Here is a tiny trained network, its code and every weight. The questions are about switching its units off for an input and a class, where a switched-off unit gives its printed mean instead of its output.

import numpy as np


def w(rows, s, z=0):
    codes = np.array(rows[::2]) - 128.0
    scale = np.full(codes.shape[1], s)
    scale[-1] = z or s
    return codes * scale


def norm(h):
    return h / np.sqrt((h * h).mean(-1, keepdims=True) + 1e-5)


def f(y):
    return y / 2 * (1 + np.tanh(0.7978845608 * (y + 0.044715 * y**3)))


def log_softmax(a):
    a = a - a.max(-1, keepdims=True)
    return a - np.log(np.exp(a).sum(-1, keepdims=True))


def net(x, mask):
    res = np.array(x, float).reshape(1, 4) / 4 @ E
    u = 0
    for l in range(2):
        y = f(norm(res) @ A[l][:, :-1].T + A[l][:, -1])
        res = res + np.where(mask[u : u + 13], y, B[l][:, -1]) @ B[l][:, :-1]
        u += 13
    return log_softmax(norm(res)[-1] @ U[:, :-1].T + U[:, -1])


A, B = {}, {}
E = w([
[168,180,50,141,120,84,233],'x0',
[62,237,242,48,153,99,167],'x1',
[97,164,88,139,135,193,120],'x2',
[255,177,201,165,102,189,135],'x3',
],0.0058)
A[0] = w([
[234,143,133,90,99,190,119,95],'L0N0',
[148,169,90,96,178,108,219,8],'L0N1',
[164,133,58,127,53,107,182,48],'L0N2',
[122,134,104,99,111,169,141,3],'L0N3',
[151,27,112,126,183,193,54,125],'L0N4',
[127,184,68,136,82,98,152,1],'L0N5',
[137,184,158,132,125,106,127,107],'L0N6',
[125,154,55,200,67,138,106,13],'L0N7',
[78,196,183,106,115,111,115,119],'L0N8',
[187,56,155,90,147,74,153,90],'L0N9',
[158,105,161,102,90,29,114,42],'L0N10',
[93,47,195,144,185,191,86,20],'L0N11',
[72,210,65,164,178,254,116,91],'L0N12',
],0.0081,0.0028)
B[0] = w([
[60,179,53,181,111,227,113,200],'L0N0',
[142,80,152,144,149,120,173,179],'L0N1',
[137,86,223,110,221,108,140,177],'L0N2',
[155,116,114,138,97,109,146,107],'L0N3',
[128,120,128,83,175,155,171,253],'L0N4',
[131,126,184,141,126,84,151,141],'L0N5',
[143,110,70,117,158,170,125,159],'L0N6',
[147,130,109,60,184,133,123,156],'L0N7',
[115,100,115,86,147,213,167,205],'L0N8',
[161,142,117,7,63,130,103,166],'L0N9',
[185,177,96,69,40,139,72,157],'L0N10',
[124,81,227,149,187,80,92,199],'L0N11',
[214,97,185,15,25,1,101,192],'L0N12',
],0.008,0.0051)
A[1] = w([
[193,41,91,182,118,129,61,99],'L1N0',
[89,90,192,158,127,181,51,149],'L1N1',
[134,114,115,105,154,97,118,3],'L1N2',
[1,105,64,178,125,59,142,42],'L1N3',
[133,134,172,224,151,57,207,58],'L1N4',
[169,171,82,148,116,99,222,177],'L1N5',
[60,99,113,80,49,43,72,99],'L1N6',
[93,50,117,87,241,117,158,116],'L1N7',
[209,149,125,48,26,98,70,63],'L1N8',
[163,199,175,150,82,137,115,83],'L1N9',
[130,158,225,79,147,123,181,120],'L1N10',
[87,156,129,219,97,165,144,177],'L1N11',
[198,16,72,168,127,126,106,25],'L1N12',
],0.0091,0.0028)
B[1] = w([
[87,184,121,117,128,75,155,172],'L1N0',
[167,116,137,123,130,54,131,196],'L1N1',
[82,164,134,137,128,132,131,131],'L1N2',
[158,178,156,186,104,157,39,146],'L1N3',
[157,89,175,92,138,139,66,147],'L1N4',
[110,89,205,113,140,84,41,188],'L1N5',
[151,162,128,158,74,125,131,184],'L1N6',
[185,141,129,156,106,177,140,255],'L1N7',
[156,114,62,80,62,96,138,195],'L1N8',
[76,155,125,156,94,84,121,150],'L1N9',
[91,113,41,171,149,115,143,228],'L1N10',
[154,106,119,156,78,136,103,139],'L1N11',
[2,163,143,107,142,118,155,176],'L1N12',
],0.011,0.0073)
U = w([
[152,26,249,133,207,47,89,194],'0',
[115,151,111,26,16,46,134,255],'1',
[35,166,99,125,224,183,231,44],'2',
[158,212,177,242,29,176,41,55],'3',
[250,36,79,134,86,189,136,116],'4',
],0.014,0.0017)

Each question gives the input, the list of numbers given to net, and the class t.
The units are the neurons (one row each of A and B). Each row of codes is followed by its name. A weight is (code - 128) times the scale printed after its matrix; where a second scale follows, it is the last column's (A, B and U).
mask holds one flag per neuron, layer by layer. A switched-off neuron (its flag False) gives its mean, the last column of its row in B, instead of its output. The means were averaged over made-up inputs and are rounded, as every weight is.
A unit's drop is (log p(t) with every unit on - log p(t) with that unit switched off) / (log p(t) with every unit on - log p(t) with every unit switched off).
The circuit of an input: a set's keep is (log p(t) with only the set's units on - log p(t) with every unit switched off) / (log p(t) with every unit on - log p(t) with every unit switched off). Starting from the 12 units with the biggest drops (on a tie, the unit counted first), units are removed one at a time, each time the one whose removal leaves the highest keep (on an exact tie, the one counted first), for as long as the keep stays at least 0.8.
circuit, biggest first: the units of the circuit, biggest drop first
k most important neurons: the k neurons with the biggest drops, biggest first
top k neurons in layer l: the k neurons of layer l with the biggest drops, biggest first
input [5,-7,0,-8], class 3: circuit, biggest first => L1N3
input [6,5,-5,8], class 3: circuit, biggest first => L0N0, L0N12, L1N5
input [7,-7,-5,3], class 0: 2 most important neurons => L1N5, L0N2
input [0,6,6,-7], class 3: circuit, biggest first => L1N3, L0N4
input [-6,-3,-3,-7], class 3: top 3 neurons in layer 1 => L1N3, L1N7, L1N6
input [-6,-5,-8,-4], class 1: top 2 neurons in layer 0 => L0N9, L0N2
input [-5,-8,-7,6], class 2: top 2 neurons in layer 0 => L0N12, L0N4
input [3,7,-1,-6], class 2: top 2 neurons in layer 0 => L0N8, L0N0
input [2,-7,7,7], class 1: top 2 neurons in layer 0 => L0N12, L0N8
input [-6,-6,-3,6], class 0: top 2 neurons in layer 1 => L1N1, L1N10
input [-7,3,-8,-2], class 1: top 3 neurons in layer 1 => L1N8, L1N5, L1N6
input [-4,2,3,4], class 0: 2 most important neurons => L1N1, L0N11
input [7,-5,7,-4], class 0: 2 most important neurons => L0N2, L0N9
input [-1,-3,6,1], class 1: circuit, biggest first => L0N12
input [-1,2,-7,7], class 1: 2 most important neurons => L1N8, L0N9
input [6,7,-6,6], class 2: 4 most important neurons => L0N12, L1N10, L0N8, L1N1
input [6,-4,3,6], class 0: 2 most important neurons => L0N2, L1N5
input [-6,8,-4,-1], class 2: top 2 neurons in layer 1 => L1N10, L1N5
input [1,0,4,4], class 1: 2 most important neurons => L0N12, L1N8
input [3,0,0,7], class 3: circuit, biggest first => L0N0
input [6,-7,4,3], class 2: top 3 neurons in layer 0 => L0N7, L0N0, L0N2
input [-6,7,2,6], class 2: top 2 neurons in layer 1 => L1N5, L1N10
